Below is a small trained network, with its code and all its weights. Each question gives an input and a class and asks what happens when units are switched off, that is, made to give their printed mean instead of their output.

import numpy as np


def w(rows, s, z=0):
    codes = np.array(rows[::2]) - 128.0
    scale = np.full(codes.shape[1], s)
    scale[-1] = z or s
    return codes * scale


def f(y):
    return np.maximum(y, 0)


def log_softmax(a):
    a = a - a.max(-1, keepdims=True)
    return a - np.log(np.exp(a).sum(-1, keepdims=True))


def net(x, mask):
    res = np.array(x, float).reshape(1, 2) / 4 @ E
    y = f(res @ A[0][:, :-1].T + A[0][:, -1])
    res = res + np.where(mask, y, B[0][:, -1]) @ B[0][:, :-1]
    return log_softmax(res[-1] @ U[:, :-1].T + U[:, -1])


A, B = {}, {}
E = w([
[3,118,82,152,27,122,169,185,129],'x0',
[191,26,58,54,111,27,99,60,42],'x1',
],0.014)
A[0] = w([
[125,108,91,108,92,117,138,121,81,168],'neuron 1',
[91,142,105,171,107,135,117,171,141,129],'neuron 2',
[115,174,107,130,120,151,146,180,187,187],'neuron 3',
[138,79,104,137,113,128,127,134,123,111],'neuron 4',
[219,126,146,90,212,120,72,71,121,84],'neuron 5',
[116,120,128,165,153,180,147,139,196,122],'neuron 6',
[170,81,98,72,151,93,120,66,101,200],'neuron 7',
[100,116,101,118,84,105,164,120,119,143],'neuron 8',
[124,85,91,133,125,77,132,102,98,254],'neuron 9',
[152,123,141,124,160,106,134,68,127,93],'neuron 10',
[131,113,131,82,128,89,134,110,114,100],'neuron 11',
[151,121,112,77,122,101,101,96,71,170],'neuron 12',
[136,249,186,169,130,214,133,137,189,151],'neuron 13',
],0.016,0.0083)
B[0] = w([
[101,159,116,129,69,28,111,122,147,190],'neuron 1',
[116,92,121,112,136,137,186,130,66,179],'neuron 2',
[95,143,114,118,120,175,160,117,112,197],'neuron 3',
[124,158,158,141,117,106,98,111,110,158],'neuron 4',
[209,84,106,104,190,169,186,126,65,241],'neuron 5',
[121,126,167,135,132,187,102,118,197,184],'neuron 6',
[184,110,144,115,182,93,54,167,148,247],'neuron 7',
[97,140,148,120,75,98,175,143,134,178],'neuron 8',
[95,132,104,149,90,58,89,145,184,218],'neuron 9',
[161,100,118,116,161,144,139,116,126,171],'neuron 10',
[136,128,138,139,148,137,90,117,194,173],'neuron 11',
[163,123,127,115,148,93,64,196,196,213],'neuron 12',
[78,172,166,201,168,254,65,63,134,255],'neuron 13',
],0.013,0.03)
U = w([
[93,143,109,121,108,43,63,167,181,189],'0',
[195,45,107,82,198,110,95,159,124,148],'1',
[122,145,163,148,151,125,156,121,108,2],'2',
[47,122,90,94,78,59,222,146,90,247],'3',
[62,210,148,195,166,255,115,75,134,220],'4',
[68,135,121,144,96,191,206,146,106,45],'5',
[171,96,140,150,191,180,127,83,34,17],'6',
[119,153,140,112,133,125,149,79,91,47],'7',
],0.01,0.0038)

Each question gives the input, the list of numbers given to net, and the class t.
The units are the neurons (one row each of A and B). Each row of codes is followed by its name. A weight is (code - 128) times the scale printed after its matrix; where a second scale follows, it is the last column's (A, B and U).
mask holds one flag per neuron, in row order. A switched-off neuron (its flag False) gives its mean, the last column of its row in B, instead of its output. The means were averaged over made-up inputs and are rounded, as every weight is.
A unit's drop is (log p(t) with every unit on - log p(t) with that unit switched off) / (log p(t) with every unit on - log p(t) with every unit switched off).
The circuit of an input: a set's keep is (log p(t) with only the set's units on - log p(t) with every unit switched off) / (log p(t) with every unit on - log p(t) with every unit switched off). Starting from the 12 units with the biggest drops (on a tie, the unit counted first), units are removed one at a time, each time the one whose removal leaves the highest keep (on an exact tie, the one counted first), for as long as the keep stays at least 0.8.
units of the circuit, in order: the units of the circuit, biggest drop first
top k neurons: the k neurons with the biggest drops, biggest first
drop when u is switched off: that unit's drop, to one decimal
input [7,-2], class 5: units of the circuit, in order : [neuron 13; neuron 2; neuron 7]
input [5,2], class 3: units of the circuit, in order : [neuron 7; neuron 13]
input [0,8], class 0: units of the circuit, in order : [neuron 9]
input [-1,0], class 1: top 2 neurons : [neuron 13; neuron 1]
input [1,0], class 3: top 3 neurons : [neuron 13; neuron 7; neuron 12]
input [0,5], class 0: top 2 neurons : [neuron 9; neuron 1]
input [-8,-2], class 6: drop when neuron 5 is switched off : 0.8
input [6,2], class 3: drop when neuron 7 is switched off : 0.2
input [-6,-2], class 6: drop when neuron 5 is switched off : 1.2
input [-6,-1], class 6: drop when neuron 9 is switched off : 0.1
